Below are the code and all the weights of a small trained network. Each question names an input and a target symbol and asks about switching units off, where a switched-off unit gives its printed mean instead of its output.

import numpy as np


def w(rows, s, z=0):
    codes = np.array(rows[::2]) - 128.0
    scale = np.full(codes.shape[1], s)
    scale[-1] = z or s
    return codes * scale


def f(y):
    return np.maximum(y, 0)


def softmax(a):
    e = np.exp(a - a.max(-1, keepdims=True))
    return e / e.sum(-1, keepdims=True)


def log_softmax(a):
    a = a - a.max(-1, keepdims=True)
    return a - np.log(np.exp(a).sum(-1, keepdims=True))


def net(x, mask):
    ids = ['βεζπτψ'.index(c) for c in x.split()]
    T = len(ids)
    res = E[ids] + P[:T]
    u = 0
    for l in range(2):
        q, k, v = (res @ M[l].T for M in (Q, K, V))
        z = softmax(np.where(np.tri(T) > 0, q @ k.T / 3**0.5, -1e9)) @ v
        res = res + np.where(mask[u], z, O[l][:, -1]) @ O[l][:, :-1]
        u += 1
        y = f(res @ A[l][:, :-1].T + A[l][:, -1])
        res = res + np.where(mask[u : u + 8], y, B[l][:, -1]) @ B[l][:, :-1]
        u += 8
    return log_softmax(res[-1] @ U[:, :-1].T + U[:, -1])


Q, K, V, O, A, B = {}, {}, {}, {}, {}, {}
E = w([
[253,131,29],'β',
[197,197,167],'ε',
[201,71,105],'ζ',
[113,10,73],'π',
[161,57,111],'τ',
[203,243,116],'ψ',
],0.019)
P = w([
[90,184,10],'0',
[104,74,108],'1',
[121,117,116],'2',
[107,114,124],'3',
[146,137,123],'4',
[118,119,134],'5',
[125,130,130],'6',
[131,138,132],'7',
[114,130,135],'8',
[146,153,132],'9',
[111,127,140],'10',
[133,133,129],'11',
],0.012)
Q[0] = w([
[101,159,190],'L0H0',
[252,144,144],'L0H0',
[110,137,110],'L0H0',
],0.014)
K[0] = w([
[229,104,245],'L0H0',
[131,160,136],'L0H0',
[92,89,150],'L0H0',
],0.011)
V[0] = w([
[139,244,162],'L0H0',
[169,182,93],'L0H0',
[144,254,108],'L0H0',
],0.0096)
O[0] = w([
[44,3,218,171],'L0H0',
[133,152,49,251],'L0H0',
[99,179,62,251],'L0H0',
],0.011,0.012)
A[0] = w([
[122,155,109,172],'L0N0',
[144,138,113,83],'L0N1',
[152,144,176,102],'L0N2',
[142,121,147,96],'L0N3',
[124,140,255,136],'L0N4',
[95,157,64,119],'L0N5',
[163,118,168,88],'L0N6',
[143,146,90,2],'L0N7',
],0.018,0.0039)
B[0] = w([
[115,104,18,183],'L0N0',
[82,98,254,166],'L0N1',
[81,236,172,128],'L0N2',
[50,145,141,128],'L0N3',
[189,61,164,131],'L0N4',
[206,194,149,251],'L0N5',
[25,120,12,129],'L0N6',
[87,162,167,205],'L0N7',
],0.0063,0.026)
Q[1] = w([
[75,214,136],'L1H0',
[90,151,253],'L1H0',
[212,78,59],'L1H0',
],0.007)
K[1] = w([
[43,67,158],'L1H0',
[134,2,101],'L1H0',
[228,148,45],'L1H0',
],0.0087)
V[1] = w([
[186,113,139],'L1H0',
[142,98,162],'L1H0',
[254,30,204],'L1H0',
],0.0081)
O[1] = w([
[177,166,253,132],'L1H0',
[106,66,82,65],'L1H0',
[199,156,83,4],'L1H0',
],0.011,0.024)
A[1] = w([
[115,132,248,254],'L1N0',
[164,183,86,34],'L1N1',
[126,76,163,247],'L1N2',
[132,147,177,52],'L1N3',
[235,122,125,170],'L1N4',
[142,156,139,120],'L1N5',
[110,156,55,246],'L1N6',
[103,160,143,47],'L1N7',
],0.017,0.0036)
B[1] = w([
[136,186,91,225],'L1N0',
[41,132,154,253],'L1N1',
[254,151,23,143],'L1N2',
[119,162,93,182],'L1N3',
[144,17,157,177],'L1N4',
[149,48,198,202],'L1N5',
[206,65,74,225],'L1N6',
[134,133,197,211],'L1N7',
],0.0062,0.015)
U = w([
[119,182,119,123],'β',
[157,147,10,253],'ε',
[152,135,91,135],'ζ',
[129,127,124,44],'π',
[139,125,101,124],'τ',
[54,111,119,72],'ψ',
],0.011,0.0036)

Each question gives the input, a string of symbols that net reads in full, and the target symbol t.
The units are the heads (3 rows each of Q, K, V and O) and the neurons (one row each of A and B). Each row of codes is followed by its name. A weight is (code - 128) times the scale printed after its matrix; where a second scale follows, it is the last column's (O, A, B and U).
mask holds one flag per unit, layer by layer, with each layer's heads first. A switched-off unit (its flag False) gives its mean, the last column of its rows in O or B, instead of its output. The means were averaged over made-up inputs and are rounded, as every weight is.
A unit's drop is (log p(t) with every unit on - log p(t) with that unit switched off) / (log p(t) with every unit on - log p(t) with every unit switched off).
The circuit of an input: a set's keep is (log p(t) with only the set's units on - log p(t) with every unit switched off) / (log p(t) with every unit on - log p(t) with every unit switched off). Starting from the 12 units with the biggest drops (on a tie, the unit counted first), units are removed one at a time, each time the one whose removal leaves the highest keep (on an exact tie, the one counted first), for as long as the keep stays at least 0.8.
units of the circuit, in order: the units of the circuit, biggest drop first
most important unit: the unit with the biggest drop
k most important neurons: the k neurons with the biggest drops, biggest first
k most important neurons of layer l: the k neurons of layer l with the biggest drops, biggest first
drop of u: that unit's drop, to one decimal
input β β ε ψ ψ ζ β β β π τ, target β: 2 most important neurons of layer 1 => L1N6, L1N0
input ε β β π ζ, target ε: most important unit => L0N5
input β τ β τ ψ ζ, target β: units of the circuit, in order => L1H0, L0H0, L0N5, L1N6
input ψ τ ε β ζ ζ ψ ζ ε ζ, target ψ: 3 most important neurons => L0N5, L1N6, L0N1
input β ε ζ β β ζ β ε ε π, target β: 3 most important neurons => L0N5, L0N0, L1N6
input ψ ψ ε β ε ε τ ψ, target ε: 4 most important neurons of layer 1 => L1N6, L1N1, L1N5, L1N4
input ψ β β ψ τ π β, target ψ: 2 most important neurons of layer 0 => L0N0, L0N5
input ε ε τ β ψ τ ψ ζ ψ ζ, target ε: 2 most important neurons => L1N2, L1N1
input β ε ζ β ε β ε τ ε ψ ε ψ, target ε: 3 most important neurons => L0N5, L0N0, L1N6
input ψ ψ ε, target ψ: 2 most important neurons of layer 0 => L0N1, L0N5
input τ π ε, target ε: 2 most important neurons of layer 1 => L1N1, L1N7
input ε β β ζ π ψ β ε τ, target ε: drop of L1N5 => 0.1
input β β ζ, target β: drop of L0H0 => 0.6
input π β ψ β β β, target π: drop of L1N4 => 0.8
input β ε β τ π τ β ε ε, target ε: drop of L1H0 => 0.2
input β β ε ψ τ τ, target β: most important neuron => L0N5
